Here are made-up things, facts about them, and rows of numbers that follow some of those facts. Name the thing behind each unnamed row.

There are 3 kinds of fact about the things: drigrenil, klalel, mebros.
drigrenil: uses; klalel: refers to; mebros: points at
(baflum, drigrenil, zositri); (baro, drigrenil, delases); (bisu, drigrenil, mogek); (bonozul, drigrenil, lonis); (bostim, drigrenil, trekenen); (bredebru, drigrenil, foskis); (bredrok, drigrenil, tolaker); (bredur, drigrenil, nevol)
(brikoflu, drigrenil, zatom); (brimik, drigrenil, brudek); (bruvo, drigrenil, pabras); (bufo, drigrenil, drenul); (dabel, drigrenil, zabrel); (dedos, drigrenil, tebrifor); (detre, drigrenil, nepo); (dipar, drigrenil, skapal)
(diska, drigrenil, nalem); (doplanun, drigrenil, gruskun); (dragodir, drigrenil, tabi); (drelodo, drigrenil, pagi); (drepa, drigrenil, trenik); (dretuk, drigrenil, vume); (drudros, drigrenil, bisu); (dufa, drigrenil, plebeski)
(fladri, drigrenil, lunin); (fleplasir, drigrenil, foskir); (flogek, drigrenil, vore); (flomir, drigrenil, latril); (floski, drigrenil, stedrumor); (flubravin, drigrenil, vuzu); (flumom, drigrenil, gruvin); (foligri, drigrenil, nadrer)
(fopli, drigrenil, niflen); (forur, drigrenil, brimik); (foskir, drigrenil, dedos); (foskis, drigrenil, drepa); (fuger, drigrenil, bruvo); (fuplol, drigrenil, greste); (fuzelur, drigrenil, fuplol); (gadror, drigrenil, siplel)
(gegidis, drigrenil, sofle); (geklos, drigrenil, dabel); (gola, drigrenil, ploforer); (greste, drigrenil, neta); (gristono, drigrenil, lide); (grobrak, drigrenil, gegidis); (grodrin, drigrenil, meplifom); (gropok, drigrenil, sodek)
(grozel, drigrenil, stilir); (gruskun, drigrenil, tidre); (gruvin, drigrenil, klufin); (gulis, drigrenil, forur); (guplin, drigrenil, kesem); (guvem, drigrenil, grobrak); (kago, drigrenil, gropok); (keri, drigrenil, gadror)
(kesem, drigrenil, drelodo); (kestem, drigrenil, geklos); (klasur, drigrenil, bruplir); (kloplo, drigrenil, tegru); (latril, drigrenil, steflonon); (lelan, drigrenil, pastal); (lide, drigrenil, maskos); (lonis, drigrenil, flomir)
(lustes, drigrenil, kago); (mabuk, drigrenil, taplu); (maskos, drigrenil, piti); (meplifom, drigrenil, rarek); (mutram, drigrenil, brikoflu); (nadrer, drigrenil, nuze); (neta, drigrenil, puduk); (nevol, drigrenil, fleplasir)
(niflen, drigrenil, dufa); (nuze, drigrenil, dipar); (pabras, drigrenil, grozel); (plebeski, drigrenil, fuzelur); (plizesti, drigrenil, stutre); (ploforer, drigrenil, bredrok); (pofli, drigrenil, dozel); (pozi, drigrenil, stozir)
(puduk, drigrenil, sosko); (rarek, drigrenil, lelan); (siplel, drigrenil, gola); (skazos, drigrenil, diska); (skogimes, drigrenil, gulis); (skufa, drigrenil, bostim); (skuper, drigrenil, stogi); (sodek, drigrenil, liplal)
(sosko, drigrenil, vituk); (staflon, drigrenil, fuger); (stedrumor, drigrenil, tiga); (stirovak, drigrenil, flubravin); (stogi, drigrenil, drudros); (stutre, drigrenil, buplim); (tabi, drigrenil, kloge); (tegru, drigrenil, tasabor)
(tiga, drigrenil, plira); (toran, drigrenil, gritrol); (trebam, drigrenil, kestem); (trenik, drigrenil, guplin); (tumen, drigrenil, bonozul); (viklek, drigrenil, mutram); (vore, drigrenil, guvem); (votalan, drigrenil, plizesti)
(vuzu, drigrenil, piga); (zabrel, drigrenil, mabuk); (zatom, drigrenil, votalan); (zeskor, drigrenil, tugru); (zositri, drigrenil, vimus); (brikoflu, klalel, fuzelur); (brikoflu, klalel, britedra); (brikoflu, klalel, mabuk)
(bruvo, klalel, skubista); (bruvo, klalel, kesem); (bruvo, klalel, vituk); (bruvo, klalel, sodrivu); (bruvo, klalel, bostim); (bruvo, klalel, tasabor); (bruvo, klalel, kibes); (diska, klalel, zositri)
(diska, klalel, fopli); (diska, klalel, bonil); (diska, klalel, piti); (diska, klalel, fleplasir); (diska, klalel, drinal); (dragodir, klalel, lifeplas); (dragodir, klalel, niflen); (dragodir, klalel, nadrer)
(dragodir, klalel, pozi); (dragodir, klalel, vistir); (dragodir, klalel, bredur); (dragodir, klalel, drinal); (drepa, klalel, baro); (drepa, klalel, bredrok); (drepa, klalel, tatol); (drepa, klalel, nitrem)
(drepa, klalel, tegru); (dribrer, klalel, votalan); (dribrer, klalel, vavezon); (dribrer, klalel, tegru); (drinan, klalel, vavezon); (drinan, klalel, kloge); (drinan, klalel, stutela); (drinan, klalel, klizegrun)
(drivu, klalel, skubista); (drivu, klalel, dabel); (drivu, klalel, steflonon); (drivu, klalel, mikikal); (drivu, klalel, bostim); (droplir, klalel, lifeplas); (droplir, klalel, grosastok); (droplir, klalel, sodrivu)
(droplir, klalel, brimo); (droplir, klalel, tupi); (droplir, klalel, sofle); (fati, klalel, baflum); (fati, klalel, sodrivu); (fati, klalel, kapam); (fati, klalel, trenik); (fati, klalel, kloge)
(fati, klalel, zatom); (fidostak, klalel, bisu); (fidostak, klalel, gruvin); (fidostak, klalel, bruplir); (fidostak, klalel, dragu); (fidostak, klalel, trenik); (fidostak, klalel, lobreske); (fidostak, klalel, tegru)
(flomir, klalel, flumom); (flomir, klalel, bisu); (flomir, klalel, paflo); (flomir, klalel, kagi); (flomir, klalel, nuva); (fuplol, klalel, flumom); (fuplol, klalel, gegidis); (gekleple, klalel, kestem)
(gekleple, klalel, piga); (gekleple, klalel, gisu); (gekleple, klalel, tupi); (gekleple, klalel, mabuk); (gidran, klalel, skubista); (gidran, klalel, piti); (gidran, klalel, brimik); (gidran, klalel, skapal)
(gidrin, klalel, geklos); (gidrin, klalel, pobupek); (gidrin, klalel, trebam); (gola, klalel, dretuk); (gola, klalel, sosko); (gola, klalel, ploflidel); (gola, klalel, tatol); (gola, klalel, dipar)
(gristono, klalel, skubista); (gristono, klalel, nerasak); (gristono, klalel, tasabor); (gristono, klalel, nuze); (gristono, klalel, tebrifor); (grolen, klalel, lifeplas); (grolen, klalel, flumom); (grolen, klalel, bredrok)
(grolen, klalel, tatol); (grolen, klalel, sofle); (grozel, klalel, grosastok); (grozel, klalel, nerasak); (gruskun, klalel, votalan); (gruskun, klalel, piga); (guvem, klalel, drudros); (guvem, klalel, vuflim)
(guvem, klalel, baro); (guvem, klalel, plira); (guvem, klalel, dipar); (guvem, klalel, stedrumor); (latril, klalel, drelodo); (latril, klalel, tiza); (latril, klalel, sodrivu); (latril, klalel, plestok)
(latril, klalel, foskis); (latril, klalel, brimik); (latril, klalel, kibes); (liplal, klalel, dabel); (liplal, klalel, nerasak); (liplal, klalel, bigal); (liplal, klalel, gropok); (liplal, klalel, tasabor)
(liplal, klalel, pobupek); (liplal, klalel, nitrem); (liplal, klalel, drinal); (lustes, klalel, flutre); (lustes, klalel, mikikal); (lustes, klalel, brimo); (lustes, klalel, tebrifor); (lustes, klalel, tegru)
(maskos, klalel, brimo); (meplifom, klalel, skufa); (meplifom, klalel, foligri); (meplifom, klalel, votrado); (meplifom, klalel, keri); (meplifom, klalel, zatom); (meplifom, klalel, delases); (modiple, klalel, bufo)
(modiple, klalel, piga); (modiple, klalel, bivam); (modiple, klalel, tasabor); (modiple, klalel, sofle); (neta, klalel, stutre); (neta, klalel, mutram); (neta, klalel, stukes); (pagi, klalel, skopli)
(pagi, klalel, mikikal); (pagi, klalel, nepo); (pagi, klalel, mutram); (pagi, klalel, kloplo); (pagi, klalel, fleplasir); (pastal, klalel, niflen); (pastal, klalel, grosastok); (pastal, klalel, ploforer)
(plebeski, klalel, mogek); (plebeski, klalel, zotrin); (plebeski, klalel, brudek); (plebeski, klalel, bonozul); (plebeski, klalel, pakom); (pofli, klalel, greste); (pofli, klalel, klosum); (pofli, klalel, pozi)
(silim, klalel, vore); (silim, klalel, tegru); (siplel, klalel, dragu); (siplel, klalel, keri); (skazos, klalel, stutre); (skubriskek, klalel, grosastok); (skubriskek, klalel, piti); (skubriskek, klalel, klufin)
(skuper, klalel, staflon); (skuper, klalel, bigal); (skuper, klalel, sodek); (skuper, klalel, britedra); (stilir, klalel, piti); (stilir, klalel, bigal); (stilir, klalel, mabuk); (stilir, klalel, tebrifor)
(stiral, klalel, dretuk); (stiral, klalel, vistir); (stiral, klalel, buplim); (stirovak, klalel, ketre); (stirovak, klalel, bisu); (stirovak, klalel, bufo); (stirovak, klalel, kago); (stirovak, klalel, rarek)
(stirovak, klalel, klufin); (sturuk, klalel, gadror); (sturuk, klalel, bivam); (sturuk, klalel, stutre); (susal, klalel, balutruk); (susal, klalel, zositri); (susal, klalel, tumen); (susal, klalel, kloplo)
(susal, klalel, delases); (susal, klalel, sofle); (tabi, klalel, balutruk); (tabi, klalel, grodrin); (tidre, klalel, dretuk); (tidre, klalel, tolaker); (traflal, klalel, skogimes); (traflal, klalel, lonis)
(traflal, klalel, fladri); (traflal, klalel, pakom); (triviflo, klalel, lifeplas); (triviflo, klalel, lelan); (triviflo, klalel, gropok); (triviflo, klalel, sofle); (vastedrel, klalel, sosko); (vastedrel, klalel, bredrok)
(vastedrel, klalel, rastak); (viklek, klalel, flumom); (viklek, klalel, vuflim); (viklek, klalel, nerasak); (viklek, klalel, trekenen); (zabrel, klalel, kestem); (zabrel, klalel, stutre); (zabrel, klalel, nepo)
(zabrel, klalel, stuklel); (zeskor, klalel, plira); (ziflis, klalel, fopli); (ziflis, klalel, tiga); (ziflis, klalel, rarek); (ziflis, klalel, flutre); (ziflis, klalel, plizesti); (ziflis, klalel, tupi)
(ziflis, klalel, lonis); (ziflis, klalel, trekenen); (baflum, mebros, dribrer); (balutruk, mebros, rastak); (bidrovan, mebros, foskis); (bigal, mebros, vume); (bonil, mebros, flogek); (bostim, mebros, fuplol)
(bredebru, mebros, plebeski); (bredrok, mebros, mogek); (bredur, mebros, buplim); (brikoflu, mebros, maskos); (brimik, mebros, susal); (bruplir, mebros, baro); (bruvo, mebros, bredebru); (buplim, mebros, brudek)
(detre, mebros, modiple); (dragodir, mebros, nepo); (dragu, mebros, greste); (drapus, mebros, vistir); (drenul, mebros, tiza); (dretuk, mebros, drudros); (dribrer, mebros, doplanun); (drivu, mebros, noplam)
(drudros, mebros, gekleple); (dufa, mebros, puduk); (fati, mebros, skubriskek); (fladri, mebros, bruplir); (fleplasir, mebros, dufa); (flobre, mebros, bidrovan); (floski, mebros, drivu); (flubravin, mebros, kagi)
(flumom, mebros, klosum); (flutre, mebros, guplin); (foligri, mebros, silim); (fuger, mebros, pobupek); (fuplol, mebros, tabi); (fuzelur, mebros, triviflo); (gekleple, mebros, votrado); (gidran, mebros, sofle)
(gola, mebros, pabras); (grobrak, mebros, vuflim); (gropok, mebros, dragu); (gruvin, mebros, dretuk); (guplin, mebros, dozel); (guvem, mebros, pofli); (kagi, mebros, staflon); (klosum, mebros, fati)
(lobreske, mebros, bredrok); (lonis, mebros, skogimes); (lunin, mebros, vastedrel); (mabuk, mebros, zotrin); (maskos, mebros, bigal); (meplifom, mebros, zositri); (modiple, mebros, ziflis); (nepo, mebros, gristono)
(neta, mebros, klasur); (niflen, mebros, tugru); (nuva, mebros, flumom); (pabras, mebros, fuzelur); (paflo, mebros, fleplasir); (pagi, mebros, kapam); (plebeski, mebros, skufa); (plizesti, mebros, kibes)
(ploflidel, mebros, sobir); (pofli, mebros, trekenen); (puduk, mebros, zatom); (rastak, mebros, pozi); (silim, mebros, vimus); (skapal, mebros, meplifom); (skogimes, mebros, zeskor); (skubista, mebros, neta)
(skubriskek, mebros, bostim); (sodek, mebros, detre); (sofle, mebros, pagi); (stedrumor, mebros, baflum); (stogi, mebros, kloge); (stukes, mebros, pakom); (stuklel, mebros, tumen); (sufar, mebros, grozel)
(susal, mebros, lobreske); (tabi, mebros, taplu); (tiza, mebros, nerasak); (toran, mebros, ploflidel); (trebam, mebros, traflal); (trenik, mebros, flubravin); (triviflo, mebros, grobrak); (tumen, mebros, flobre)
(vavezon, mebros, stukes); (viklek, mebros, votalan); (vimus, mebros, piga); (vistir, mebros, vuzu); (vore, mebros, stiral); (votrado, mebros, kesem); (vuflim, mebros, nevol); (vume, mebros, fladri)
(vuzu, mebros, kago); (zatom, mebros, gidran); (zositri, mebros, trenik)

Some things and their rows:
[  7   4 -12  -3   1  10   4  10   1  -1   6 -17  12  19   1  15  -4   5
   3   9  -4  -5  -9  -8  -1   2  12   2 -13   1  -1] -> britedra
[ -7   2  -3   1   7   5   9 -10  -6  -1  -6  11 -24 -14   8 -17  -6  -5
  11  -5   0   3  -6   2   8 -20  -3  -8 -12 -11  -3] -> nuva
[  6   5  -3  -2   2  13   7   6   2   6   5 -13  10  20   0  22   0   9
   5  -9  -2  -8  -6  -9  -6   3   5   1 -11  -6   0] -> tolaker
[-22   7  36   7  22  18 -19 -25 -22  24  26   7  -1 -25  11 -27 -39 -15
  15 -11   8  23  -8  14   2  -5 -28 -21 -14  23  13] -> triviflo
[ 9 -1 -8  2 -5  4 -3  7  2  4  1 -4 13 15 -6  7 14  8 -6 11  1  5  3 -8
 -8 13 10  7 14  7 -1] -> kloplo
[ 10   9   0  -5   7  -3   2   1   8   1  12 -24  20  13   3  24 -10  -3
  -5  -3   1   1  -9  -3   3   7  -1   6 -13  -1   1] -> gidrin
[  0   4  19   0 -14  10  -6  -4  18  20   2  19  15   6  -7  32  -3  32
  -1 -31  -5  -9   0   0 -32   5  -7   0  22  -5 -11] -> ploforer
[  4   5 -13   0   2  13   5   9  -1   3   5 -18  11  20  -3  12   0   4
   4  10  -3  -2  -9  -9  -3   3  12   1  -8   1   1] -> tugru
[ -3  10  -3  -2  10   0  -2  -3   0   5  16 -20  28   3   3  17 -27  -2
  -3   2  -3  17 -13   1   0   9   3   9 -11  -4   0] -> pastal
[ 10  -2   8   0  -9  -2 -11   4   5  -1   5 -25   5  21  -3  11  43  17
 -24  19   6 -31  -3 -11  -8   7  -3 -10  21  18  -1] -> tegru
[ 9 -1 -7  2 -6  6 -1  7 -1  1  2 -5 11 18 -2 10 12  9 -4  9  0 -1  3 -9
 -6 11 10  7  9  6 -3] -> klasur
[ 20   3  11   1   1 -13  -1  -6  -2   5   8  -9  16  10   1  20  16   4
 -16 -15   5   2  13  -5   2  23  -8  15  10  -3   4] -> flomir
[  3   6 -11  -1   3  13   5   9  -2   2   6 -16  12  20  -4  12  -1   4
   3  10  -3  -2  -8  -9  -3   5  12   0  -8   2   1] -> noplam
[-23   8  15   1  17  -7   1 -18   1   8   3  -2  -4 -26   1 -16 -26 -16
   2 -14   0  14  -8  13   7 -10 -18 -10  -7  -3   9] -> susal
[ 19  11 -17   3  10   1  22 -27  -1  -2  -5  21 -38 -21  24 -23   3  -3
   4   3  -2  34 -23  -2  16 -35   1   1  -9 -20 -26] -> klosum
[ 5  0 -8  5 -4  5 -2  4 -3  5  3 -4 13 13 -7  5 13 11 -5 10  0  6  4 -8
 -8 16 10  6 16  6  1] -> lelan
[  3   5 -12  -1   3  13   5   9   0   3   5 -18  12  20  -1  12   0   5
   4   9  -3  -1  -9  -9  -4   5  13   1  -8   1   2] -> sobir

Rows to name:
No name comes twice in this set of rows, the named rows included.
[  5   5 -10  -4  -3   9  -2   9   0  -2   8 -17  12  15   3  16  -8   9
   0  16  -6 -11 -14  -7  -4  -2  15  -2 -12   1  -4] : tebrifor
[ -1   9 -14   0   6  11   1   7   4   6   6 -22  15  17  -6   8  -2   5
   0  17  -5   3 -15  -7  -7   4  12  -5  -2   8   2] : piga
[ 16   1   3  -4  -5 -13  -8   2   7  -2  10  -5  23   5   6  21  -7   1
 -12  -1  -1   6   0   1  -1  12   0  15   3   2  -6] : diska
[ 30  17 -10   0  16 -16  19 -40   8  -1   4  12 -32 -33  32 -17  -1  -9
  -9   0   0  48 -33   4  22 -39 -11   5  -8 -20 -31] : fati
[ 13   8  34  -5  -9  -8  -9 -10  30  21   9   7  21   3  -5  45   1  26
 -15 -46   1 -15   0   4 -26   6 -23   0  19  -4  -8] : siplel
[ 17  -2  -3   3  -6   4   2   6  -3   0   1  -4   8  19   1  13  21   9
  -5  -2   3  -7  11 -11  -2  15   7  11   7   0  -1] : dipar
[ 23   0   8  -2  -1 -11  -2   0   6  -1   9 -13  19  13   4  24   9  -1
 -14 -11   5  -2   6  -3   3  16  -6  15   2   1  -1] : zeskor
[ 29  17 -13  -1  12 -18  17 -42   2  -5   8  25 -29 -43  41 -16 -27  -8
  -3   1  -5  62 -36   8  24 -42  -3  15 -17 -30 -41] : skubriskek
[  6   9   0  -5   9  -3  -1   0   7   4  13 -26  23  10   2  21 -12  -3
  -7   1   0   3 -12  -2   2   7  -1   4 -11   0   2] : ziflis
[-12  10 -12   2   5  13  -4   3   1   8  10 -26  17  12  -8   2  -4  10
  -4  27  -4   2 -21  -7 -10   2  11  -9   3  11   2] : brimo

Now the same things, written a new way:
Some things and their rows:
[-13  14   3 -14   0  -3   0  10  24  23  14   0  20  -5] -> flobre
[  4  -3 -14  -9  10   7  10   1  -8   9 -12  10 -12  13] -> bisu
[-4 22 -2 -9  3 -2 -7  3 19 18  6  6 26  3] -> vimus
[  0  -5 -11  -6  13  -1  11   3  -7   6 -10   8 -11  11] -> kago
[ -6  -9  -4  -4  12 -23   5  -3  -8   1 -14  20   1   3] -> traflal
[-12   0   8 -22  -6   6   8  19  18  35  15  -7   8   0] -> baflum
[ -9   3  -1 -11  -1  -5   1   8  16  18   8   3  16   1] -> fuger
[-17   8  14 -10   6  -9 -11  15  12  29  13   0  24  -8] -> susal
[-20  29  -2 -16  25   9  12  16  22  24  17 -14  14 -17] -> zositri
[-17 -10  13  -4   7 -13 -13  18  18  24  16   2   7 -12] -> dragodir
[ 35 -23  32  12   7 -10  -7  17  60  58  -8  -6  22  68] -> bostim
[  4  16 -18 -51 -60 -49 -62   2  -4   4  37 -22   2  18] -> dufa
[ -4  -9 -12  -4  14  -5   9   1  -3   0 -10   9 -11  10] -> geklos
[ -3 -20  -8  -5  10 -12   5   5  -1   5  -7  17 -18  -4] -> zeskor
[ -4  11 -34  23 -94 -39 -25  -1 -35  32  54 -15  18  11] -> puduk
[  2  -3 -15  -3  10  -2   4   0  -3   3 -13  14 -12   8] -> gegidis
[  5   7 -15  -3  12  -9   4  -8  -6   2 -18  18   2   9] -> stozir

Name these rows:
No name comes twice in this set of rows, the named rows included.
[ -3 -15 -14  -3  11  -9  13   4   4   1  -2   6 -22   5] : pozi
[-20  29  -4 -12  27   9   9  18  23  22  20 -15  11 -17] : bigal
[ 27  11 -39  35  -3 -33  22   4 -19  40   5   8 -22 -12] : sosko
[ 17  14   2  -3  11  15 -11 -10  18   3  23   1  30  -1] : buplim
[ 25  24 -32  31   4 -35  21   3 -36  42  -3  -2  -6   3] : vituk
[-13 -25   2  -3  16 -21   6   9  -8   3  -6   9 -10   0] : skuper
[-12   4   7  -7   7   0 -17  13  19  24  12  15  14 -19] : gola
[ -5  33  -5 -19  13  13   0   9  10  29   4   1  18 -11] : bruplir
[ -1 -12 -16  -8  13   0  12   9   1   6  -4  12 -27  -3] : baro
[ -3   4  -2   5  28 -13 -11   0 -18   2 -19  15   6  13] : stilir
[  9  10 -15 -12  11   4   7  -2 -16  11 -20  12  -1  16] : kloge
[-19  20   6 -13  20   2  -4  17  15  26  14  -5  18 -19] : maskos
[ -9   8  10 -12   1   0 -11  16  14  33  12   3  18  -7] : silim
[-20  15  15 -22  10   0   2  18   9  32   8   5  26 -23] : meplifom
[-21   4 -16  -5  14  -3   5  12  -6  10 -26  11 -13  21] : kesem

